Here is a tiny trained network, its code and every weight. The questions are about switching its units off for an input and a class, where a switched-off unit gives its printed mean instead of its output.

import numpy as np


def w(rows, s, z=0):
    codes = np.array(rows[::2]) - 128.0
    scale = np.full(codes.shape[1], s)
    scale[-1] = z or s
    return codes * scale


def f(y):
    return np.maximum(y, 0)


def log_softmax(a):
    a = a - a.max(-1, keepdims=True)
    return a - np.log(np.exp(a).sum(-1, keepdims=True))


def net(x, mask):
    res = np.array(x, float).reshape(1, 7) / 4 @ E
    y = f(res @ A[0][:, :-1].T + A[0][:, -1])
    res = res + np.where(mask, y, B[0][:, -1]) @ B[0][:, :-1]
    return log_softmax(res[-1] @ U[:, :-1].T + U[:, -1])


A, B = {}, {}
E = w([
[129,130,128,129],'x0',
[197,137,16,204],'x1',
[128,128,127,127],'x2',
[214,2,185,197],'x3',
[129,130,131,130],'x4',
[215,227,200,183],'x5',
[33,105,161,247],'x6',
],0.0084)
A[0] = w([
[148,108,132,135,218],'neuron 1',
[142,103,110,107,22],'neuron 2',
[143,62,165,113,66],'neuron 3',
[176,55,158,159,2],'neuron 4',
[84,110,214,82,160],'neuron 5',
[84,41,85,106,131],'neuron 6',
[164,106,101,62,70],'neuron 7',
[129,59,89,127,56],'neuron 8',
[203,16,166,137,23],'neuron 9',
[154,105,40,174,178],'neuron 10',
[63,113,178,172,191],'neuron 11',
[122,157,105,122,52],'neuron 12',
[133,110,223,63,199],'neuron 13',
[155,126,130,48,134],'neuron 14',
[184,170,186,120,122],'neuron 15',
[91,139,189,128,54],'neuron 16',
[106,31,86,59,143],'neuron 17',
[179,147,144,58,89],'neuron 18',
[81,180,164,187,212],'neuron 19',
[90,160,85,110,121],'neuron 20',
[132,147,110,100,102],'neuron 21',
[245,129,165,30,147],'neuron 22',
[172,101,115,65,83],'neuron 23',
[165,148,169,152,79],'neuron 24',
[168,125,49,191,116],'neuron 25',
[171,87,145,101,90],'neuron 26',
[77,96,157,161,66],'neuron 27',
[103,88,211,83,90],'neuron 28',
],0.013,0.0048)
B[0] = w([
[139,111,126,87,172],'neuron 1',
[110,128,167,153,140],'neuron 2',
[116,146,104,79,174],'neuron 3',
[43,173,91,82,179],'neuron 4',
[204,90,119,64,232],'neuron 5',
[165,192,224,168,229],'neuron 6',
[101,102,136,198,186],'neuron 7',
[159,195,129,144,172],'neuron 8',
[2,207,78,12,212],'neuron 9',
[206,63,148,78,215],'neuron 10',
[90,66,103,202,215],'neuron 11',
[126,153,108,78,149],'neuron 12',
[198,98,101,116,232],'neuron 13',
[71,77,114,178,206],'neuron 14',
[165,198,192,138,187],'neuron 15',
[122,81,115,106,167],'neuron 16',
[178,182,204,192,251],'neuron 17',
[81,111,117,175,193],'neuron 18',
[93,78,114,106,206],'neuron 19',
[98,178,161,51,194],'neuron 20',
[67,99,76,113,162],'neuron 21',
[112,86,92,197,247],'neuron 22',
[116,127,133,203,184],'neuron 23',
[121,191,228,185,161],'neuron 24',
[201,71,111,95,205],'neuron 25',
[55,133,98,152,167],'neuron 26',
[109,127,122,190,177],'neuron 27',
[211,89,113,66,210],'neuron 28',
],0.0073,0.011)
U = w([
[214,86,77,105,142],'0',
[44,222,57,76,130],'1',
[148,127,108,162,254],'2',
[86,79,70,250,36],'3',
[171,222,223,179,61],'4',
],0.011,0.0096)

Each question gives the input, the list of numbers given to net, and the class t.
The units are the neurons (one row each of A and B). Each row of codes is followed by its name. A weight is (code - 128) times the scale printed after its matrix; where a second scale follows, it is the last column's (A, B and U).
mask holds one flag per neuron, in row order. A switched-off neuron (its flag False) gives its mean, the last column of its row in B, instead of its output. The means were averaged over made-up inputs and are rounded, as every weight is.
A unit's drop is (log p(t) with every unit on - log p(t) with that unit switched off) / (log p(t) with every unit on - log p(t) with every unit switched off).
The circuit of an input: a set's keep is (log p(t) with only the set's units on - log p(t) with every unit switched off) / (log p(t) with every unit on - log p(t) with every unit switched off). Starting from the 12 units with the biggest drops (on a tie, the unit counted first), units are removed one at a time, each time the one whose removal leaves the highest keep (on an exact tie, the one counted first), for as long as the keep stays at least 0.8.
circuit, biggest first: the units of the circuit, biggest drop first
unit that matters most: the unit with the biggest drop
k most important neurons: the k neurons with the biggest drops, biggest first
drop of u: that unit's drop, to one decimal
input [4,-3,-4,-1,-2,2,7], class 3: circuit, biggest first	neuron 11
input [-4,-7,-3,-5,-7,2,-8], class 3: 3 most important neurons	neuron 22; neuron 14; neuron 18
input [3,3,7,5,-7,3,-3], class 1: circuit, biggest first	neuron 9; neuron 4
input [2,-8,-2,-7,-7,1,-3], class 0: circuit, biggest first	neuron 5; neuron 13
input [2,-3,4,2,-8,-5,-3], class 4: circuit, biggest first	neuron 17; neuron 6
input [-6,3,-3,8,-1,7,-4], class 1: 2 most important neurons	neuron 9; neuron 4
input [5,7,7,-7,-8,4,3], class 0: circuit, biggest first	neuron 25; neuron 10
input [6,3,-7,-6,-6,6,3], class 1: 2 most important neurons	neuron 17; neuron 6
input [4,-6,7,6,-6,-7,-6], class 4: 3 most important neurons	neuron 17; neuron 6; neuron 8
input [7,7,0,-5,1,7,0], class 0: 3 most important neurons	neuron 25; neuron 17; neuron 6
input [-2,-4,-4,-4,5,-8,4], class 4: circuit, biggest first	neuron 6; neuron 17
input [-6,-8,-2,-5,1,3,-8], class 0: 4 most important neurons	neuron 5; neuron 13; neuron 28; neuron 11
input [1,-6,-2,-2,2,-4,-2], class 0: 3 most important neurons	neuron 5; neuron 28; neuron 13
input [-3,-8,-2,7,-5,2,3], class 0: 3 most important neurons	neuron 28; neuron 13; neuron 5
input [7,6,-7,-7,-1,6,4], class 1: circuit, biggest first	neuron 17
input [-5,8,6,0,7,7,7], class 0: 2 most important neurons	neuron 25; neuron 10
input [7,0,4,7,4,-6,-2], class 1: 2 most important neurons	neuron 9; neuron 4
input [3,-1,-3,-3,2,1,-4], class 3: 2 most important neurons	neuron 9; neuron 22
input [3,-5,-1,4,5,5,-6], class 3: 2 most important neurons	neuron 22; neuron 18
input [-6,3,5,-6,0,8,8], class 3: unit that matters most	neuron 19
input [3,5,-1,3,-3,-6,-1], class 4: drop of neuron 17	0.3
input [-6,2,8,-3,5,-3,-8], class 3: drop of neuron 24	0.0
input [0,-1,6,6,-1,3,0], class 1: drop of neuron 9	0.3
